Here is a tiny trained network, its code and every weight. The questions are about switching its units off for an input and a class, where a switched-off unit gives its printed mean instead of its output.

import numpy as np


def w(rows, s, z=0):
    codes = np.array(rows[::2]) - 128.0
    scale = np.full(codes.shape[1], s)
    scale[-1] = z or s
    return codes * scale


def f(y):
    return y / 2 * (1 + np.tanh(0.7978845608 * (y + 0.044715 * y**3)))


def log_softmax(a):
    a = a - a.max(-1, keepdims=True)
    return a - np.log(np.exp(a).sum(-1, keepdims=True))


def net(x, mask):
    res = np.array(x, float).reshape(1, 5) / 4 @ E
    y = f(res @ A[0][:, :-1].T + A[0][:, -1])
    res = res + np.where(mask, y, B[0][:, -1]) @ B[0][:, :-1]
    return log_softmax(res[-1] @ U[:, :-1].T + U[:, -1])


A, B = {}, {}
E = w([
[205,82,6,153,55,196,87,249,105,161,81],'x0',
[66,29,152,210,80,33,83,136,176,89,9],'x1',
[53,7,188,17,191,138,79,201,57,127,100],'x2',
[75,139,146,198,223,103,210,231,159,235,128],'x3',
[35,37,46,135,93,136,73,69,138,255,226],'x4',
],0.008)
A[0] = w([
[143,175,98,124,244,176,175,161,117,196,141,92],'N1',
[121,87,142,66,128,159,23,94,62,53,119,100],'N2',
[117,126,126,155,132,124,107,119,108,118,105,77],'N3',
[214,139,176,137,118,127,142,141,86,58,67,121],'N4',
[112,101,99,152,104,170,89,70,140,161,197,78],'N5',
[101,121,131,150,138,103,119,139,104,109,147,2],'N6',
[108,74,147,187,86,51,72,106,177,106,80,138],'N7',
[83,153,155,243,197,82,164,226,154,209,132,81],'N8',
[106,106,143,37,170,185,124,184,43,124,166,89],'N9',
[128,140,127,144,119,96,98,135,138,90,86,101],'N10',
[101,112,132,148,93,44,103,70,108,114,80,108],'N11',
[145,71,126,165,71,79,102,149,131,113,94,117],'N12',
[157,169,120,141,140,132,181,158,92,43,114,110],'N13',
[171,181,149,96,134,125,150,158,117,81,68,104],'N14',
[209,182,209,154,123,108,148,147,146,76,65,120],'N15',
[32,38,178,14,218,135,102,171,82,107,91,100],'N16',
[160,131,151,71,90,202,111,64,129,87,145,97],'N17',
[227,127,47,145,46,184,111,241,112,139,99,84],'N18',
[156,99,46,144,83,219,128,208,135,116,88,109],'N19',
[117,177,157,108,162,85,124,45,109,93,157,82],'N20',
[144,142,90,174,88,134,114,75,221,181,167,113],'N21',
[156,131,67,149,94,170,81,180,107,126,104,86],'N22',
[32,108,63,129,95,155,78,41,105,235,189,118],'N23',
[110,76,137,112,130,137,35,84,117,207,137,105],'N24',
[126,193,118,179,84,77,162,92,187,94,155,100],'N25',
[164,205,129,54,102,203,105,99,66,128,178,106],'N26',
[127,178,126,87,160,151,162,128,91,159,214,130],'N27',
[171,159,91,123,46,154,85,35,189,65,131,98],'N28',
[57,55,112,159,58,113,108,89,176,171,124,140],'N29',
[194,194,141,28,139,207,146,100,63,164,227,147],'N30',
[184,158,124,89,139,205,190,149,93,160,218,118],'N31',
[171,92,136,83,46,135,69,56,121,61,148,78],'N32',
[164,203,87,186,88,148,169,45,183,97,104,82],'N33',
[172,171,193,147,148,104,153,169,117,95,47,96],'N34',
[80,163,227,148,158,115,181,83,180,116,157,93],'N35',
[92,99,145,123,83,52,107,127,108,105,59,131],'N36',
[158,148,175,63,145,122,136,181,104,74,72,123],'N37',
[156,167,171,110,105,146,180,188,133,46,99,114],'N38',
[137,124,112,158,95,70,114,137,133,111,109,123],'N39',
[34,136,140,95,178,82,151,99,127,76,180,102],'N40',
[117,86,142,187,112,27,157,161,172,146,94,124],'N41',
[180,214,48,223,174,128,170,101,178,163,130,101],'N42',
[147,75,88,112,113,137,99,192,66,181,96,92],'N43',
[130,117,207,140,128,87,141,35,143,124,161,141],'N44',
[106,93,146,164,102,69,67,90,194,94,34,141],'N45',
[51,136,212,89,166,67,136,39,144,91,159,89],'N46',
],0.011,0.0085)
B[0] = w([
[76,125,139,215,123,105,213,230,146,106,87,195],'N1',
[57,84,207,151,144,76,229,171,189,167,47,200],'N2',
[88,113,119,127,136,127,116,126,117,96,125,129],'N3',
[157,76,71,84,156,90,135,143,156,164,211,211],'N4',
[206,63,69,67,156,85,154,136,154,129,191,181],'N5',
[138,121,145,143,108,133,130,111,138,152,116,123],'N6',
[150,173,75,150,113,198,162,165,62,54,170,211],'N7',
[31,78,183,202,77,64,234,255,190,182,79,213],'N8',
[113,103,193,67,192,207,147,81,71,121,65,194],'N9',
[102,102,89,138,153,145,154,124,64,105,119,157],'N10',
[116,159,120,174,82,188,113,155,58,62,111,177],'N11',
[101,164,147,165,93,148,97,150,53,73,112,185],'N12',
[174,130,78,105,184,83,122,126,137,166,183,187],'N13',
[130,84,101,86,115,102,126,119,144,168,179,192],'N14',
[189,75,61,83,124,94,144,115,133,175,198,224],'N15',
[170,122,208,47,232,222,138,67,127,163,38,248],'N16',
[47,95,167,175,113,92,183,205,165,131,105,185],'N17',
[127,227,155,174,53,66,12,47,167,149,121,237],'N18',
[151,231,192,175,78,141,63,56,173,150,152,212],'N19',
[130,216,129,158,78,115,48,100,153,144,105,185],'N20',
[172,92,149,57,214,181,146,69,133,180,102,198],'N21',
[134,197,163,160,78,133,61,103,162,148,114,183],'N22',
[229,94,48,67,138,60,162,98,167,181,223,237],'N23',
[201,73,73,66,163,82,143,99,157,158,172,183],'N24',
[127,116,174,61,177,195,119,74,119,149,55,196],'N25',
[119,149,104,179,88,208,157,198,20,67,113,213],'N26',
[109,103,65,175,120,115,116,168,65,63,137,201],'N27',
[59,88,218,152,144,73,199,211,214,167,52,214],'N28',
[196,82,61,98,161,102,183,151,110,140,210,201],'N29',
[147,167,88,159,136,172,121,175,38,10,174,253],'N30',
[106,139,65,158,76,167,138,183,42,34,122,216],'N31',
[55,84,142,195,96,52,202,224,205,173,64,197],'N32',
[126,92,186,40,231,212,126,76,109,130,49,219],'N33',
[184,76,76,89,141,87,145,151,137,159,200,204],'N34',
[118,156,142,178,55,115,27,104,159,149,138,195],'N35',
[112,117,103,153,152,196,141,137,69,37,118,194],'N36',
[163,95,77,85,166,117,153,98,119,183,194,200],'N37',
[143,122,74,100,181,81,122,119,142,200,183,201],'N38',
[144,155,151,152,129,177,145,124,113,73,134,160],'N39',
[123,190,140,161,50,122,63,83,174,163,135,185],'N40',
[96,150,105,177,103,165,184,180,38,54,113,195],'N41',
[148,96,211,67,189,203,151,52,109,140,54,227],'N42',
[148,202,157,112,91,103,53,76,181,163,101,186],'N43',
[142,196,133,158,66,90,45,99,158,145,142,193],'N44',
[135,159,69,162,109,221,146,183,59,48,126,217],'N45',
[137,192,144,171,50,107,28,62,177,158,116,214],'N46',
],0.0092,0.018)
U = w([
[140,141,75,161,99,182,116,158,43,50,148,230],'0',
[184,84,51,85,129,99,129,103,142,171,219,94],'1',
[140,188,147,164,52,124,2,69,157,152,124,103],'2',
[144,101,197,68,188,204,124,69,105,146,53,4],'3',
[68,97,157,185,103,93,192,207,170,164,91,91],'4',
],0.015,0.0048)

Each question gives the input, the list of numbers given to net, and the class t.
The units are the neurons (one row each of A and B). Each row of codes is followed by its name. A weight is (code - 128) times the scale printed after its matrix; where a second scale follows, it is the last column's (A, B and U).
mask holds one flag per neuron, in row order. A switched-off neuron (its flag False) gives its mean, the last column of its row in B, instead of its output. The means were averaged over made-up inputs and are rounded, as every weight is.
A unit's drop is (log p(t) with every unit on - log p(t) with that unit switched off) / (log p(t) with every unit on - log p(t) with every unit switched off).
The circuit of an input: a set's keep is (log p(t) with only the set's units on - log p(t) with every unit switched off) / (log p(t) with every unit on - log p(t) with every unit switched off). Starting from the 12 units with the biggest drops (on a tie, the unit counted first), units are removed one at a time, each time the one whose removal leaves the highest keep (on an exact tie, the one counted first), for as long as the keep stays at least 0.8.
units of the circuit, in order: the units of the circuit, biggest drop first
k most important neurons: the k neurons with the biggest drops, biggest first
drop when u is switched off: that unit's drop, to one decimal
input [8,-3,-8,0,-6], class 2: units of the circuit, in order => N18
input [-5,8,4,-1,-8], class 0: 2 most important neurons => N45; N36
input [-6,8,-2,-3,8], class 0: 2 most important neurons => N45; N11
input [4,8,7,4,8], class 0: 2 most important neurons => N41; N7
input [5,4,4,-4,6], class 1: 2 most important neurons => N29; N23
input [-1,-4,3,-5,-1], class 4: 3 most important neurons => N2; N32; N17
input [0,-1,-5,-8,-6], class 4: 2 most important neurons => N28; N32
input [-4,6,7,5,3], class 3: 2 most important neurons => N16; N30
input [3,5,6,0,4], class 3: 3 most important neurons => N16; N30; N31
input [-6,-6,-2,2,2], class 0: 2 most important neurons => N30; N18
input [5,2,-1,-7,-6], class 4: 4 most important neurons => N28; N32; N2; N23
input [0,0,8,2,-8], class 1: 3 most important neurons => N34; N37; N4
input [7,1,4,7,-6], class 2: 2 most important neurons => N18; N19
input [6,-6,-8,7,-3], class 3: units of the circuit, in order => N42
input [0,-4,-1,6,-5], class 4: 2 most important neurons => N8; N1
input [3,-6,-6,-2,5], class 0: 4 most important neurons => N30; N31; N16; N26
input [1,-2,4,2,-3], class 3: 3 most important neurons => N23; N9; N16
input [3,1,6,-3,-6], class 1: drop when N25 is switched off => 0.0
input [-7,-6,-7,0,5], class 2: drop when N20 is switched off => 1.3
input [2,1,-5,-4,-3], class 3: units of the circuit, in order => N33
input [-3,8,8,4,8], class 0: drop when N38 is switched off => 0.2
input [-5,0,-8,8,0], class 3: drop when N42 is switched off => 4.3
